Each row has a class, written after it.
[ 36 -17 -33  -7 -37  -9 -80  30 -31  10  11   9   7  20   7  55  43  -7
 -92  -1 -17 -18  60  24 -11 -27   9 -12  32  44  29  63 -36  20  -6  10
  -7  20 -17]	teret
[ -2  22   9   5 -36  -3  31  31 -31  -6 -18 -17  25   4  15  21  54  -7
 -47 -30  -2   1  27  12  21 -25 -28  -4  27  32   5  14 -10 -34  24  33
  11  15  -6]	gonu
[ -3   0  14  21   2   1 -26   1 -26  -8  -1 -20   8   3  10  38  14   9
 -22 -42 -15  -4  14  -3   6  13  -5 -32  34  26  25  12  -6   4  25  34
   9   2  12]	tivem
[  19    7  -48   40   66  -53   50  -50   57   42  -40   -1   13  -20
  -71   12  -28  -35   -5  -47  -43   15   -1  -61    4   77   25    4
   54   -9   26  -74   -8  -83  -22  -14   20 -101  -35]	Rosim
[-29  14   4  -4 -45  -4  14  23 -39 -19   2 -17  12  12   7  10  48  -9
 -43 -26 -40   9  27  10  11 -49  35 -27  21  26  10  10  -5   4  13  38
   1  12 -11]	Pepip
[ 18  -2  23  13 -47 -22  39  18 -13   2 -18  -8  13   1  15 -24  12  20
 -47 -25   4   7  20   9  21   2  36 -13  37   7  15 -11  -7 -56  36  42
 -30  -6  24]	kek
[-18   1   2  11  12  18  -9   0  -9  -5   1  -3 -12   8  -5  30 -11  -3
 -15 -32 -24   0   9  -5 -21   3  12 -18  25   5  14   7  -1 -25   3  23
  20 -17 -21]	nekam
[  1  -4  -8  -3 -48  -5  37  15 -28  -2  -9 -13  19   9   7   5  56  11
 -37 -26 -27   4  22  11  20 -20  -6  -9  27  30   6  16  -3 -26  40  28
   2  10   3]	Rosim
[-19   7   0  15  15  24  -7  -7  -6  -5   2  -3  -6   7 -15  32  -4   3
 -17 -34 -38  12  18   4 -19  -5   3 -23  13   7  17   9  -1 -15  -2  16
  16 -25 -24]	nekam
[  1  -5   2  -5 -54 -11  28  13 -31  -5 -14  -6  22  16   7  12  51  -9
 -34 -23 -15   1  25  11  17 -18  -7  -4  24  31   3  13   2 -19  26  36
   8   7   6]	gonu
[-20  -7 -20  -7  28  46  18  22 -59  24  -4   3  -9  17 -43  -1 -24  13
 -67  12 -37 -28  15   7   1  13 101 -12  22  -8 -19  -7  -2  58  -6 -11
   3 -15 -29]	Pepip
[ -9  -1 -10  -8 -54  -9  25  15 -27  -9 -10  -8  22  14  14  11  47  -3
 -30 -24 -13  -2  20  12  15 -18 -13  -8  24  39   2  19  -2  -9  32  30
  12   9   4]	teret
[-14  10  -5  23   8  12  30  20  -9  -8 -17  -2 -12  -1  -7  13 -12  -4
 -40 -32  -3   0  -6   0  -6  12 -23 -17  29   6  -4   7  19 -32  -5  20
   6 -31 -17]	Pepip
[  2   4  11   3 -52  -8  24  22 -20 -11 -22 -10  19   2  13  10  43   5
 -44 -39 -20  10  23  13  16 -24 -25 -17  39  28  10  19   5 -41  34  35
  12  16   6]	nekam
[  3 -19  -8 -12 -53 -16  22  29 -25 -12 -16   4  37  23  11   4  56  -4
 -48 -16 -15   3  19  22  10 -11 -36   4  29  46  11  39  10 -25  28  33
 -16  16  23]	Midib
[-22   1   7 -15 -41 -13  33  24 -24 -19 -15 -20  10  27  14  15  52 -10
 -27 -22 -12   3  18  13  19 -22 -18   5  15  45  10  15  -4  -9  21  35
  25  20  -1]	Pepip
[ -4   0  -4  -2 -50  -5  36  22 -32  -5 -16  -8  22  13   2  11  51  -4
 -38 -27 -13   4  24  13  15 -23  -9  -8  33  31  -2  20  12  -5  24  34
  10  11   1]	gonu
[ -3  11   6   0 -26  -8  32  21 -25  -5 -19 -20  28   4  10  22  37   7
 -30 -25  -8   0  24   7  20 -33 -17 -11  11  51  10  16  -2 -17  34  27
  23  20  -6]	nekam
[ 18  -8   1  22  10   1   7   8  14  13  14  16   2  -2   2  25  -9  16
 -19 -25   3   0  -8   4 -20  20 -22 -10  21  10  11  12  -1 -34   5  27
  19 -18  -7]	Midib
[-17  22  -1  -4 -51  -8  45  30 -14 -10  -2 -16   1   4   2  15  45   4
 -56 -24 -29  12  27  21  15 -38 -25  -7  27  28  -2  27  -1 -13   0  30
  32   2 -12]	kek
[ 11  42  17 -23 -51 -11  32  13 -30 -12  12 -18  15   9  25  17  63 -15
 -20  -9 -16 -24  41   9  44 -34  21 -17  35  34 -15  15 -27  32  24  25
  27  36  -7]	kek
[  6  10   4   7 -48   3  43  11 -12   0 -42  12  35  24  -2  12  44 -19
 -34 -24   0  14  17  41  23 -18 -16 -17  34  19   0  20  19 -18  23  33
  37  -4  -5]	Midib
[ -8  10   3  26  15  10   8  11  11   0 -11  -7  -3 -12  -8  12 -13   4
 -19 -35  -9  -5   1  -3  -6   5 -16 -12  32  -2   4  -4  -4 -47   8  20
  11 -23  -3]	gonu
[-26   9  14  -1 -49   9  31  33 -36 -12  -9 -19   1   1  33  16  42   2
 -54 -14  13  -4  10  27  13 -25 -50 -25  10  25 -10  59  12 -28  31  39
   6  25  -8]	Rosim
[-13  11  11 -27 -65  -4   7   9 -61 -19  16  -1   2  36  27  43  62   2
 -49   4 -16 -31  46  12  12 -11   8 -36  20  36  -4  35   0  17  30  24
   0  35  -6]	gonu
[-19 -11  11  -7 -67 -23  31   4   1 -10 -12 -12  15  16  -6   0  40 -15
 -21 -19 -15  17  19  12   6  -7 -10  -6  35  33  12  20  -3 -49  33  20
  -4   9   6]	Midib
[-25  -1 -17  20   4   5 -25  16 -17  -6  27  -9  -9   0  -3  46 -18   9
 -52 -21 -19 -17  18  -9 -20  15 -13 -38  27   4   6  24   3 -10   3  16
  -5 -29 -26]	gonu
[-24 -11  25 -47 -40  -3 -23 -13 -29  -8  50 -21   0 -62 -50 -95 -29 -11
  46  29 -49  16  -8 -54 -24 -50  84   9  17  12  -4 -24 -11   5  18 -16
 -56  47  46]	Rosim
[  5   3   7  30  12  -3   6 -15   7   3  -8   2   4  -1 -17  15 -16   1
 -16 -27 -17   1  -1  -1 -12  18   6 -16  30  -1  17  -6 -16 -36   4  15
  13 -32 -13]	Midib
[-23  -7   3  24  12   6  -6   7  12  -4  -2  -4  -8  -4  -1  16  -6   2
 -17 -36 -14  -1  -2   3  -7   8  -2 -22  20   6  14  12  -8 -27   9  33
  14 -18 -13]	Pepip
[ -5   0  -7  21  12  12 -13   6   4   1   0  -1  -3 -14  -2  17   4   0
 -17 -45  -8   1  11   1 -10   2 -32 -22  33   4  13  16  -3 -18   2  15
   6 -14  -9]	teret
[-68 -24 -18   6  52  25 -50  12  -5 -11   2 -11  -4  -2 -10  34  -7  -8
  -8 -18 -61  -4  21 -17 -15  -8 -14 -23  13  23  33  17  17 -27   0  20
  14 -26 -12]	nekam
[ 13   7  -2  -9 -71 -25  35 -15 -33 -26 -19 -10  39  23  10 -10  55   1
 -25 -13 -42  -6  13   8  24   3  23  -1  36  34  17   3 -28 -42  58  51
  -3   1  23]	Rosim
[-34   0  -8   4 -36 -10  37  31  -9  -4 -13 -19  33  -3   3   0  34  -1
 -44 -47 -20  14  14  14  12 -32 -32  -8  18  29   7  14  10 -39  22  36
  -6 -10   6]	kek
[  2   8 -45  21  -3 -27 -10   3  38   7 -11  25 -32  -2 -17  23 -41  17
   1   1 -14  15   3 -32 -17  64  25 -14  17 -14 -18  -4  11 -52  16 -10
  11 -26  -8]	tivem
[-13   4   2  14   4   8 -27  -5  -8  -9   9 -22 -17  -7   1  21   2   2
  -7  -9 -18 -11  18 -11 -13  -4   0  -1  26  11  20   4  -8  -9   4   4
  11 -11 -17]	nekam
[ -8   2  -2  12  11   9 -20  -8 -13  -3   3  -9  -2   3   4  22  -6   8
  -4 -18 -15  -7  14  -7 -10   6  15 -17  16  16  21  -5 -10  -6  14  24
  16 -18  -5]	teret
[ 22   6   5  30  30  19  37   1 -10  12 -34 -24   1 -19   0  -7 -28  20
  -7 -45   8   1 -21  -7 -12   2  13  -8  14 -29  -5 -19 -11 -45  25  22
   3 -17 -10]	Rosim
[ -8  14   1  19   9  14  -9   6 -10  -1   2   4  -6   5  -3  25  -1   0
 -20 -32 -13  -3  14   7 -12   5   0 -21  24   4   8  12  -6 -11   6  21
  22 -10 -12]	Midib
[-14  -5   9   2 -47 -11  31  13 -25  -9 -12  -8  34  24   0   6  51  -1
 -34 -27 -16  18  21  21  12 -21   7 -13  28  35  21  24  -9 -13  30  32
  -3  16   0]	Midib
[ -3 -10  10  28  23  -2 -12   6  -6 -15  14   9 -18   7  11  51 -11  -3
  -9 -14 -11   8 -10 -24 -14  19 -47 -12  26  18  10  19   2 -22 -20  21
  30 -24 -22]	gonu
[-16  -4  17 -10   9   6   0 -22   8   9  -4  -3  13  11 -32  13 -35  16
   4 -11 -35  -7  13   1  -6  -6  42 -31  24  14  10 -27  -2  22  18   6
  46 -14   5]	teret
[  15  -81   23  -14   51  -11   69  -59  -17   34  -21  -50   44   -8
 -114   12  -24    8  -37   -8  -41   38  -36  -23  -42   69  -44   44
   45   91   49   38  -11   23  -27   13   13  -35   -9]	tivem
[-18  10   8  13   5  10  -4   0  -2   4  -4   6  -6   7  -8  19  -6  -7
 -22 -30 -15   8  14   3 -16  -2  18 -26  32  -2   4  16   8  -5   0  23
  13 -16 -16]	Rosim
[-11   8   4  27  18  13   6  -4 -14  -8 -15 -14  -2  -6 -12   9 -12  19
 -24 -21  -9   8   6   1 -15   6  -4  -9  19   4  31   1  -1 -26   3  19
  12 -22 -18]	nekam
[-26  -3   1  16  14   9 -11  -6  -5  -3   1   7 -12   6   0  16   5   4
 -23 -26 -22  -7   7   3 -10  17  -4 -21  31  -4  20  13   1 -20   3  29
  19 -19  -7]	Rosim
[ -2  -3   3  -1 -55 -14  31  26 -14 -13 -20 -10  16  14  15  11  56  -6
 -44 -22  -7   1  17  19  24 -16 -26  -6  28  40   8  24  -6 -39  31  33
   5  15  -1]	Pepip
[-18  -3 -14  -3 -23   7 -19   4   3  -6  -6 -31   1  12 -14   3  17 -11
  15  -7   1   5  19   8  -1 -25  45  -4  28  20  19   2   0  27  24   5
  15  14 -15]	Pepip
[ -2  -1  -5 -11 -51  -9  22  15 -27  -1 -18 -11  24   6  12   6  41  -9
 -33 -26 -14  -3  21  11  12 -24  -8  -5  25  23   0   7  -4 -18  28  29
  14   7   4]	teret
[ -2   1   0  25   3   2  -8   3   1   3 -11   5 -14  -4   2  21  -8  11
 -18 -28 -12   2   2  -9 -18   4  -7 -14  31  18  12  10   7 -47  14  29
  22 -17   0]	Rosim
[ -5   6  13 -26 -49 -15   6  -5 -22 -25 -16  -8  31  10  -8  -1  32  -4
 -18 -24 -33  -3  24   6   5 -17 -15  -8  27  43  24  11 -14 -35  39  30
  15  27  21]	nekam
[-17  14   0 -22 -44  -3  24  33 -35 -10 -15 -14  15  31  11  12  54 -16
 -41 -18   0  -6  32  19  18 -21   1   8   9  43   1  14  -3   3  21  21
   1  25  -1]	Pepip
[  7   5  12  -8 -55  -8  33  19 -33  -5  -6 -25  15   7  24   6  50  -5
 -25 -28  -8  -2  35   4  24 -29  12  -9  33  27   4   0  10  -9  37  32
   1  16   3]	nekam
[ 31  23  19 -11 -45  -7  48 -19 -36 -14 -46 -13  39  32  -5 -12  40 -18
 -19 -17  -5   8  26  30  13  -7  43  -4  29  24  18   2  -3  -2  30  55
   8   4  18]	Midib
[-10  11  11 -14 -48 -12  29  24 -24 -15  -8 -12  19  13   9   6  45  -8
 -44 -13 -15   3  13  11  23 -10 -12  -3  27  34   0  14  -3  -6  19  25
   4  21   5]	Pepip
[  1  -7  31  -5  15 -11 -29 -21  24 -15   4  -5 -10  11 -10  10 -30  -9
 -11  10 -14 -26  17  -6  -5  41  31 -29  53   1  31   0 -19 -15   7  16
  -9 -16   1]	Pepip
[-27   6  -2  23  15   9 -12  17   2  -4   2 -17 -19 -10   1  23  -3  -2
 -17 -33  -7  -6   7  -6 -11   0 -17 -11  23  18   7  14   2 -14   3  24
  17 -13 -16]	Pepip
[ 14  12  -3   8 -46 -19  41  26 -13  -1 -14 -11  23   0   6   9  42   6
 -46 -22   2  -6  21   9  26 -20 -13  -9  34  39   3   9  -2 -34  30  27
   5  10   8]	gonu
[ -9   1  -1  13  10   5  -6   1 -10 -13  -2   8  -1  10   9  30  -4   7
 -25 -16 -23  -5  -1  -1  -1  11  -5 -32  24  17  14  16  -6 -14   1  27
  20 -16  -4]	teret
[-11   3  12  22  20  14 -22  -5  -3  -1  10   1 -12  -6  14  25  10  -4
  -6 -27  -7 -18   4  -5 -10   0 -21 -19  31  14  18  13   2 -23   3  24
  10 -13  -4]	Rosim
[-17  -7   3  14  23  10 -16  -1  -5  -2   2  -2  -7   2   0  21  -3  -2
 -10 -31 -17  -5   8  -8 -19   9 -14 -10  27  10  18  15  -1 -19   5  28
  11 -18  -6]	Rosim
[-16   9   2 -11 -43  -3  32  18 -31  -8  -5 -26  11   9  10  10  57   3
 -34 -22 -29   2  32   9  24 -23  -5  -5  34  29   3  14  -2   6  22  28
  17  14  -2]	kek
[ -5   4   3 -12 -48  -8  22  13 -21  -5 -19  -2  20  14   7   8  50 -10
 -37 -20 -20  -1  25  16  18 -21   5  -5  28  32   6  18   3 -15  23  29
  15  19   5]	nekam
[  5  -9   2 -16 -34  -9  30  15 -18  10 -16  -3  23  20   0  -1  47   0
 -18 -28 -16  -6  22  15  23 -16  23  -5  25  32   0   5  -2   5  34  24
  18  33  22]	Midib
[  5  12   7 -12 -36   5  28  30 -47   5 -18  -3  16  11  13   4  51 -13
 -42 -38  -6 -10  25  15  18 -18  -2  -6  25  23 -18  17   5   3  23  24
   2  35  16]	Midib
[ -5   1  -3  26  28   9  -2  11 -25  -4  -5  -9  -7   8  20  17  -9  16
 -13 -16   9 -19   8 -10  15  25  -2 -15  17  10  10  -5   7  -5  25  18
   5 -17   0]	Rosim
[ -5  -3  -1  22  17  14   3   7  -3   5  -6  -8 -15   1 -14  16  -3  10
 -18 -31 -10 -10  18  -4  -8  -2  18 -21  39  25  19  -7  14 -10   9  16
   7 -19  -9]	Pepip
[-35  19   7  35  32  18 -18   4   0 -21   2 -23 -19  -4   2  39   3   6
 -22 -41 -15  12   6  -1 -28  -8 -40 -13  25  29  38  27   7 -26 -18  27
  10 -22 -17]	nekam
